Below are the code and all the weights of a small trained network. Each question names an input and a class and asks about switching units off, where a switched-off unit gives its printed mean instead of its output.

import numpy as np


def w(rows, s, z=0):
    codes = np.array(rows[::2]) - 128.0
    scale = np.full(codes.shape[1], s)
    scale[-1] = z or s
    return codes * scale


def f(y):
    return np.maximum(y, 0)


def log_softmax(a):
    a = a - a.max(-1, keepdims=True)
    return a - np.log(np.exp(a).sum(-1, keepdims=True))


def net(x, mask):
    res = np.array(x, float).reshape(1, 5) / 4 @ E
    y = f(res @ A[0][:, :-1].T + A[0][:, -1])
    res = res + np.where(mask, y, B[0][:, -1]) @ B[0][:, :-1]
    return log_softmax(res[-1] @ U[:, :-1].T + U[:, -1])


A, B = {}, {}
E = w([
[87,61,21,51,115],'x0',
[132,126,125,132,128],'x1',
[198,75,168,71,253],'x2',
[132,127,125,132,128],'x3',
[177,239,61,68,163],'x4',
],0.0057)
A[0] = w([
[165,215,238,203,144,254],'n0',
[176,150,116,86,189,99],'n1',
[134,154,138,145,126,166],'n2',
[114,99,144,146,123,181],'n3',
[142,154,126,135,127,162],'n4',
[107,111,130,152,100,167],'n5',
[94,169,100,163,50,217],'n6',
[137,115,128,116,154,130],'n7',
[150,137,129,99,172,102],'n8',
[107,82,151,152,123,191],'n9',
[126,80,105,129,154,133],'n10',
[105,159,107,153,66,198],'n11',
[88,92,143,170,77,180],'n12',
[134,37,178,130,158,136],'n13',
[117,76,156,142,110,181],'n14',
[135,109,164,123,122,184],'n15',
[125,106,101,101,115,147],'n16',
[132,129,128,141,130,164],'n17',
[116,130,83,112,128,140],'n18',
[168,241,70,84,152,136],'n19',
[130,108,121,115,146,115],'n20',
[116,114,122,135,103,153],'n21',
[93,39,14,56,113,136],'n22',
[122,178,96,135,108,134],'n23',
[142,213,81,105,162,132],'n24',
[119,125,102,122,103,137],'n25',
[101,28,180,163,100,224],'n26',
[122,139,132,144,85,197],'n27',
[144,75,164,118,153,137],'n28',
[183,63,170,76,250,134],'n29',
[107,64,49,74,113,133],'n30',
[156,97,149,102,182,130],'n31',
[130,197,94,127,104,152],'n32',
],0.013,0.0038)
B[0] = w([
[254,222,105,151,124,248],'n0',
[122,125,49,109,92,176],'n1',
[151,139,147,111,120,154],'n2',
[144,110,117,157,119,160],'n3',
[138,142,139,111,118,151],'n4',
[135,108,115,146,98,159],'n5',
[112,160,195,164,56,201],'n6',
[134,115,123,104,129,148],'n7',
[128,115,82,112,108,157],'n8',
[153,94,140,165,136,172],'n9',
[142,102,156,93,138,156],'n10',
[122,146,171,156,74,184],'n11',
[145,83,97,155,73,184],'n12',
[137,131,183,132,208,183],'n13',
[151,85,144,156,136,172],'n14',
[139,130,128,157,148,157],'n15',
[93,122,127,138,132,155],'n16',
[135,131,130,133,126,141],'n17',
[88,138,121,139,135,154],'n18',
[79,217,109,59,104,211],'n19',
[139,114,139,100,130,143],'n20',
[120,116,119,141,111,148],'n21',
[25,56,153,107,128,218],'n22',
[115,165,168,127,148,160],'n23',
[91,187,105,79,109,188],'n24',
[99,137,120,153,128,146],'n25',
[177,43,158,193,148,212],'n26',
[150,129,145,139,95,166],'n27',
[131,137,143,133,183,165],'n28',
[144,98,44,72,225,223],'n29',
[53,79,146,114,128,192],'n30',
[135,113,90,103,173,172],'n31',
[119,176,178,108,142,173],'n32',
],0.048,0.011)
U = w([
[252,112,159,222,28,255],'0',
[182,243,217,97,65,205],'1',
[240,134,118,196,244,118],'2',
[213,188,18,72,120,64],'3',
[89,12,196,193,33,121],'4',
[8,173,219,118,83,102],'5',
[122,4,189,97,214,99],'6',
[60,87,64,25,119,53],'7',
],0.0044,0.00059)

Each question gives the input, the list of numbers given to net, and the class t.
The units are the neurons (one row each of A and B). Each row of codes is followed by its name. A weight is (code - 128) times the scale printed after its matrix; where a second scale follows, it is the last column's (A, B and U).
mask holds one flag per neuron, in row order. A switched-off neuron (its flag False) gives its mean, the last column of its row in B, instead of its output. The means were averaged over made-up inputs and are rounded, as every weight is.
A unit's drop is (log p(t) with every unit on - log p(t) with that unit switched off) / (log p(t) with every unit on - log p(t) with every unit switched off).
most important unit: the unit with the biggest drop
k most important neurons: the k neurons with the biggest drops, biggest first
drop when u is switched off: that unit's drop, to one decimal
input [5,0,-4,-3,1], class 5: most important unit => n26
input [8,-4,7,1,1], class 7: 2 most important neurons => (n26; n1)
input [-6,-1,1,1,-5], class 2: 2 most important neurons => (n6; n13)
input [6,-2,7,-2,0], class 6: 2 most important neurons => (n19; n13)
input [0,7,1,-1,-7], class 2: 2 most important neurons => (n22; n13)
input [0,5,-7,-6,-8], class 0: 2 most important neurons => (n22; n30)
input [6,8,1,-1,7], class 7: 2 most important neurons => (n6; n1)
input [4,-3,0,8,-7], class 4: 2 most important neurons => (n29; n12)
input [1,3,5,8,1], class 7: 2 most important neurons => (n0; n26)
input [0,-7,3,4,4], class 3: 2 most important neurons => (n22; n30)
input [3,-6,1,8,1], class 7: 2 most important neurons => (n26; n6)
input [-6,1,0,-3,-7], class 0: 2 most important neurons => (n29; n12)
input [-4,5,2,-4,0], class 2: 2 most important neurons => (n19; n24)
input [-6,3,-1,-5,7], class 1: most important unit => n29
input [-8,-2,1,3,7], class 3: 2 most important neurons => (n6; n1)
input [2,8,-7,-7,8], class 5: drop when n0 is switched off => 0.3
input [1,-8,6,5,-3], class 6: drop when n0 is switched off => 4.1
input [-7,6,-2,5,5], class 1: drop when n21 is switched off => 0.0
input [-1,-7,-5,-3,3], class 1: drop when n22 is switched off => 0.1
input [1,3,7,4,8], class 7: most important unit => n0
